Below is a small trained network, with its code and all its weights. Each question gives an input and a target symbol and asks what happens when units are switched off, that is, made to give their printed mean instead of their output.

import numpy as np


def w(rows, s, z=0):
    codes = np.array(rows[::2]) - 128.0
    scale = np.full(codes.shape[1], s)
    scale[-1] = z or s
    return codes * scale


def f(y):
    return np.maximum(y, 0)


def softmax(a):
    e = np.exp(a - a.max(-1, keepdims=True))
    return e / e.sum(-1, keepdims=True)


def log_softmax(a):
    a = a - a.max(-1, keepdims=True)
    return a - np.log(np.exp(a).sum(-1, keepdims=True))


def net(x, mask):
    ids = ['αβγδεζηθλμξστφω'.index(c) for c in x.split()]
    T = len(ids)
    res = E[ids] + P[:T]
    u = 0
    for l in range(3):
        r = res
        for j in range(2):
            rows = slice(2 * j, 2 * j + 2)
            q, k, v = (r @ M[l][rows].T for M in (Q, K, V))
            z = softmax(np.where(np.tri(T) > 0, q @ k.T / 2**0.5, -1e9)) @ v
            o = O[l][rows]
            res = res + np.where(mask[u + j], z, o[:, -1]) @ o[:, :-1]
        u += 2
        y = f(res @ A[l][:, :-1].T + A[l][:, -1])
        res = res + np.where(mask[u : u + 4], y, B[l][:, -1]) @ B[l][:, :-1]
        u += 4
    return log_softmax(res[-1] @ U[:, :-1].T + U[:, -1])


Q, K, V, O, A, B = {}, {}, {}, {}, {}, {}
E = w([
[204,156,170,103,141],'α',
[162,204,190,128,154],'β',
[74,102,110,90,137],'γ',
[138,120,132,131,48],'δ',
[45,128,133,111,73],'ε',
[124,96,134,104,150],'ζ',
[97,179,119,189,37],'η',
[157,110,147,81,202],'θ',
[176,164,135,154,12],'λ',
[107,244,190,201,99],'μ',
[37,68,107,46,137],'ξ',
[123,150,125,156,125],'σ',
[44,2,75,206,138],'τ',
[137,238,205,212,212],'φ',
[109,208,65,128,235],'ω',
],0.01)
P = w([
[156,112,178,113,89],'0',
[137,127,34,3,118],'1',
[156,103,169,123,88],'2',
[136,144,26,41,139],'3',
[137,108,176,125,106],'4',
[123,155,49,65,156],'5',
[123,106,170,156,105],'6',
[97,163,63,70,176],'7',
[107,113,181,165,126],'8',
[62,166,68,82,190],'9',
[86,121,196,181,137],'10',
[62,173,78,106,207],'11',
[96,114,180,191,127],'12',
],0.005)
Q[0] = w([
[116,100,254,104,118],'L0H0',
[110,206,126,103,143],'L0H0',
[90,118,109,60,149],'L0H1',
[88,76,100,125,133],'L0H1',
],0.02)
K[0] = w([
[140,129,246,8,62],'L0H0',
[101,217,147,176,171],'L0H0',
[100,167,43,120,163],'L0H1',
[65,115,105,160,148],'L0H1',
],0.016)
V[0] = w([
[96,129,71,202,202],'L0H0',
[172,1,40,195,108],'L0H0',
[106,151,126,177,163],'L0H1',
[134,16,133,183,127],'L0H1',
],0.009)
O[0] = w([
[176,206,99,36,151,196],'L0H0',
[86,143,216,2,168,4],'L0H0',
[136,52,121,141,131,144],'L0H1',
[91,147,230,49,172,51],'L0H1',
],0.0056,0.0029)
A[0] = w([
[233,66,254,160,55,3],'L0N0',
[36,187,85,78,168,81],'L0N1',
[192,72,250,189,137,196],'L0N2',
[13,197,77,183,222,114],'L0N3',
],0.0075,0.00048)
B[0] = w([
[234,72,253,51,42,175],'L0N0',
[195,62,149,66,194,209],'L0N1',
[249,87,173,156,215,180],'L0N2',
[198,115,87,195,243,254],'L0N3',
],0.0076,0.0044)
Q[1] = w([
[114,152,158,123,148],'L1H0',
[91,206,252,158,18],'L1H0',
[171,75,46,95,135],'L1H1',
[92,60,97,116,94],'L1H1',
],0.018)
K[1] = w([
[98,90,155,87,101],'L1H0',
[198,233,83,73,162],'L1H0',
[126,5,66,99,163],'L1H1',
[73,81,108,92,131],'L1H1',
],0.02)
V[1] = w([
[120,134,157,152,131],'L1H0',
[163,184,116,104,145],'L1H0',
[105,83,139,133,146],'L1H1',
[134,246,181,111,124],'L1H1',
],0.013)
O[1] = w([
[139,147,123,142,162,120],'L1H0',
[182,38,106,140,64,113],'L1H0',
[84,167,98,89,142,138],'L1H1',
[196,77,82,254,83,2],'L1H1',
],0.0063,0.0046)
A[1] = w([
[235,205,46,91,97,141],'L1N0',
[47,67,80,155,156,208],'L1N1',
[11,114,249,151,58,254],'L1N2',
[86,157,66,2,130,93],'L1N3',
],0.0093,0.0021)
B[1] = w([
[32,95,153,150,148,227],'L1N0',
[119,200,159,119,190,168],'L1N1',
[107,173,3,38,80,180],'L1N2',
[117,122,149,242,116,254],'L1N3',
],0.012,0.0078)
Q[2] = w([
[76,158,55,135,134],'L2H0',
[10,94,142,168,191],'L2H0',
[152,123,145,143,184],'L2H1',
[6,166,180,203,197],'L2H1',
],0.011)
K[2] = w([
[92,197,150,111,97],'L2H0',
[169,203,115,140,206],'L2H0',
[85,155,156,87,148],'L2H1',
[106,65,125,198,8],'L2H1',
],0.013)
V[2] = w([
[220,185,41,245,92],'L2H0',
[69,197,254,161,13],'L2H0',
[156,178,131,100,186],'L2H1',
[96,92,141,117,155],'L2H1',
],0.012)
O[2] = w([
[200,124,2,171,119,153],'L2H0',
[178,237,145,131,104,2],'L2H0',
[102,60,114,118,137,68],'L2H1',
[120,135,136,130,161,140],'L2H1',
],0.0099,0.01)
A[2] = w([
[234,86,143,86,159,159],'L2N0',
[110,153,107,50,219,158],'L2N1',
[154,148,120,128,251,142],'L2N2',
[185,93,162,124,68,3],'L2N3',
],0.012,0.0058)
B[2] = w([
[119,131,199,45,204,169],'L2N0',
[164,186,92,143,201,212],'L2N1',
[117,91,163,102,6,253],'L2N2',
[10,188,147,249,66,148],'L2N3',
],0.011,0.016)
U = w([
[97,148,241,149,126,19],'α',
[187,149,155,189,206,88],'β',
[107,191,87,143,157,176],'γ',
[94,142,134,2,12,202],'δ',
[94,168,26,6,100,173],'ε',
[184,141,110,55,186,176],'ζ',
[135,127,4,154,36,91],'η',
[183,99,157,16,165,143],'θ',
[77,199,145,171,44,25],'λ',
[169,180,90,249,188,97],'μ',
[82,222,73,154,167,104],'ξ',
[172,141,121,106,139,253],'σ',
[99,187,120,102,216,101],'τ',
[229,91,142,99,110,224],'φ',
[9,49,96,131,149,121],'ω',
],0.0043,0.0035)

Each question gives the input, a string of symbols that net reads in full, and the target symbol t.
The units are the heads (2 rows each of Q, K, V and O) and the neurons (one row each of A and B). Each row of codes is followed by its name. A weight is (code - 128) times the scale printed after its matrix; where a second scale follows, it is the last column's (O, A, B and U).
mask holds one flag per unit, layer by layer, with each layer's heads first. A switched-off unit (its flag False) gives its mean, the last column of its rows in O or B, instead of its output. The means were averaged over made-up inputs and are rounded, as every weight is.
A unit's drop is (log p(t) with every unit on - log p(t) with that unit switched off) / (log p(t) with every unit on - log p(t) with every unit switched off).
The circuit of an input: a set's keep is (log p(t) with only the set's units on - log p(t) with every unit switched off) / (log p(t) with every unit on - log p(t) with every unit switched off). Starting from the 12 units with the biggest drops (on a tie, the unit counted first), units are removed one at a time, each time the one whose removal leaves the highest keep (on an exact tie, the one counted first), for as long as the keep stays at least 0.8.
units of the circuit, in order: the units of the circuit, biggest drop first
unit that matters most: the unit with the biggest drop
top k neurons: the k neurons with the biggest drops, biggest first
heads that matter: for each layer, one digit per head in row order, 1 if its drop is at least 0.15 and else 0, layers parted by /
input ε θ β φ α ε, target η: unit that matters most => L2H0
input τ ω γ ω θ ε η, target η: heads that matter => 00 / 11 / 10
input ε ε τ ω σ ω β ω ε ω ω φ, target ω: heads that matter => 10 / 01 / 10
input γ ξ λ β φ φ ω μ, target ω: heads that matter => 10 / 01 / 10
input ε μ α μ ω, target ω: units of the circuit, in order => [L2H0; L0N3; L1N0; L0H0]
input σ ω μ ε λ σ α ξ θ, target θ: units of the circuit, in order => [L1N3; L2N0; L1N0]
input η ξ τ δ α λ φ σ, target η: top 3 neurons => [L0N3; L0N2; L1N3]
input ξ α θ τ ε γ η ζ τ ξ, target α: units of the circuit, in order => [L2H0; L1H1]
input φ ω α δ ε ξ, target λ: top 2 neurons => [L1N0; L1N3]
input δ τ δ ξ, target α: units of the circuit, in order => [L2H0; L0H0; L0H1]
input δ ω ξ φ ω ε σ φ, target η: units of the circuit, in order => [L2H0; L0H0; L2N2]
input ω ξ ω γ, target ω: top 3 neurons => [L0N3; L1N3; L2N1]
input δ γ τ ζ ε σ ζ φ σ σ, target η: units of the circuit, in order => [L0N3; L2H0; L0H0]
input β ω δ ε ζ η η ξ ζ ξ τ ε, target α: heads that matter => 00 / 11 / 10
input ζ ξ ζ β ξ θ δ ω τ λ, target ω: unit that matters most => L1N0
input μ δ β φ η, target η: units of the circuit, in order => [L2H0; L1H1]
input α θ λ τ γ ω δ θ, target ω: units of the circuit, in order => [L0N3; L2H0]
input γ μ λ ω θ φ ω ε τ, target τ: units of the circuit, in order => [L2N1; L1N1; L1H1]
input ω θ τ θ φ, target φ: top 2 neurons => [L2N2; L0N2]
input ξ γ ω ε δ θ λ ω φ μ, target ω: top 3 neurons => [L0N3; L1N0; L0N0]
input η ω λ β ζ δ τ α ξ ω τ ζ, target ω: units of the circuit, in order => [L0N3; L2H0]
input θ η φ ζ α, target α: top 2 neurons => [L0N0; L2N3]
